Below is a small trained network, with its code and all its weights. Each question gives an input and a class and asks what happens when units are switched off, that is, made to give their printed mean instead of their output.

import numpy as np


def w(rows, s, z=0):
    codes = np.array(rows[::2]) - 128.0
    scale = np.full(codes.shape[1], s)
    scale[-1] = z or s
    return codes * scale


def norm(h):
    return h / np.sqrt((h * h).mean(-1, keepdims=True) + 1e-5)


def f(y):
    return np.maximum(y, 0)


def log_softmax(a):
    a = a - a.max(-1, keepdims=True)
    return a - np.log(np.exp(a).sum(-1, keepdims=True))


def net(x, mask):
    res = np.array(x, float).reshape(1, 3) / 4 @ E
    u = 0
    for l in range(3):
        y = f(norm(res) @ A[l][:, :-1].T + A[l][:, -1])
        res = res + np.where(mask[u : u + 5], y, B[l][:, -1]) @ B[l][:, :-1]
        u += 5
    return log_softmax(norm(res)[-1] @ U[:, :-1].T + U[:, -1])


A, B = {}, {}
E = w([
[119,116,112,64,124,180,165,198,74],'x0',
[198,79,98,102,115,56,1,216,209],'x1',
[185,175,103,121,148,121,136,99,183],'x2',
],0.0019)
A[0] = w([
[86,58,108,107,76,108,119,239,121,71],'0.n1',
[132,84,153,182,106,46,41,116,163,51],'0.n2',
[200,191,113,85,155,133,156,74,178,64],'0.n3',
[132,65,177,192,129,50,47,133,131,9],'0.n4',
[4,48,178,140,92,98,116,121,36,67],'0.n5',
],0.0023,0.0013)
B[0] = w([
[203,61,172,67,191,218,133,137,85,231],'0.n1',
[127,152,124,164,70,144,42,25,185,250],'0.n2',
[118,123,33,70,65,118,170,171,138,197],'0.n3',
[161,184,23,102,3,131,129,52,169,218],'0.n4',
[104,183,7,43,70,139,210,109,67,248],'0.n5',
],0.0024,0.0018)
A[1] = w([
[50,113,146,141,68,153,163,88,101,88],'1.n1',
[182,53,185,102,187,137,103,211,77,2],'1.n2',
[74,156,117,162,125,109,171,99,100,116],'1.n3',
[5,135,145,91,109,151,144,197,65,147],'1.n4',
[97,93,129,201,121,29,60,135,195,46],'1.n5',
],0.0029,0.00087)
B[1] = w([
[96,41,115,164,131,88,139,95,75,234],'1.n1',
[183,28,114,61,135,251,156,198,75,190],'1.n2',
[50,45,136,138,161,99,125,181,77,218],'1.n3',
[186,182,175,160,170,118,78,120,190,254],'1.n4',
[220,205,206,126,97,208,99,83,174,217],'1.n5',
],0.003,0.0023)
A[2] = w([
[6,122,222,227,200,135,178,105,73,48],'2.n1',
[143,137,206,163,103,134,64,123,240,2],'2.n2',
[81,179,45,94,39,171,136,133,91,144],'2.n3',
[197,146,192,132,113,152,12,147,220,77],'2.n4',
[111,224,71,83,159,76,255,143,157,196],'2.n5',
],0.0028,0.00086)
B[2] = w([
[31,140,252,86,144,67,149,138,24,251],'2.n1',
[180,200,226,140,147,123,91,119,143,201],'2.n2',
[99,102,125,153,97,111,134,93,177,177],'2.n3',
[90,198,196,161,163,157,153,92,89,243],'2.n4',
[125,118,94,203,178,60,118,176,153,190],'2.n5',
],0.0043,0.0032)
U = w([
[199,35,98,7,142,249,118,238,103,140],'0',
[211,239,230,154,116,161,37,65,217,195],'1',
[148,151,11,194,198,61,176,187,252,69],'2',
[2,117,204,139,176,65,209,122,25,191],'3',
[85,55,53,124,22,135,98,53,172,5],'4',
],0.008,0.0024)

Each question gives the input, the list of numbers given to net, and the class t.
The units are the neurons (one row each of A and B). Each row of codes is followed by its name. A weight is (code - 128) times the scale printed after its matrix; where a second scale follows, it is the last column's (A, B and U).
mask holds one flag per neuron, layer by layer. A switched-off neuron (its flag False) gives its mean, the last column of its row in B, instead of its output. The means were averaged over made-up inputs and are rounded, as every weight is.
A unit's drop is (log p(t) with every unit on - log p(t) with that unit switched off) / (log p(t) with every unit on - log p(t) with every unit switched off).
The circuit of an input: a set's keep is (log p(t) with only the set's units on - log p(t) with every unit switched off) / (log p(t) with every unit on - log p(t) with every unit switched off). Starting from the 12 units with the biggest drops (on a tie, the unit counted first), units are removed one at a time, each time the one whose removal leaves the highest keep (on an exact tie, the one counted first), for as long as the keep stays at least 0.8.
circuit, biggest first: the units of the circuit, biggest drop first
unit that matters most: the unit with the biggest drop
k most important neurons of layer l: the k neurons of layer l with the biggest drops, biggest first
drop of u: that unit's drop, to one decimal
input [0,1,-5], class 4: circuit, biggest first : 0.n5; 2.n3; 2.n1
input [-2,3,-5], class 1: unit that matters most : 0.n2
input [8,-4,7], class 2: 2 most important neurons of layer 2 : 2.n1; 2.n5
input [-1,4,-6], class 1: 3 most important neurons of layer 0 : 0.n2; 0.n4; 0.n3
input [6,1,5], class 0: 3 most important neurons of layer 0 : 0.n5; 0.n4; 0.n2
input [0,8,-7], class 1: 2 most important neurons of layer 0 : 0.n2; 0.n4
input [8,-1,-7], class 0: 2 most important neurons of layer 2 : 2.n1; 2.n4
input [4,5,5], class 0: 2 most important neurons of layer 1 : 1.n2; 1.n4
input [-3,2,-4], class 1: 2 most important neurons of layer 0 : 0.n2; 0.n3
input [1,4,-7], class 0: drop of 0.n1 : 1.8
input [2,2,-6], class 0: drop of 0.n1 : 0.6
input [5,-2,5], class 2: drop of 2.n1 : 0.1
input [0,-1,3], class 2: drop of 2.n5 : 0.1
input [1,1,7], class 2: most important neuron of layer 0 : 0.n3
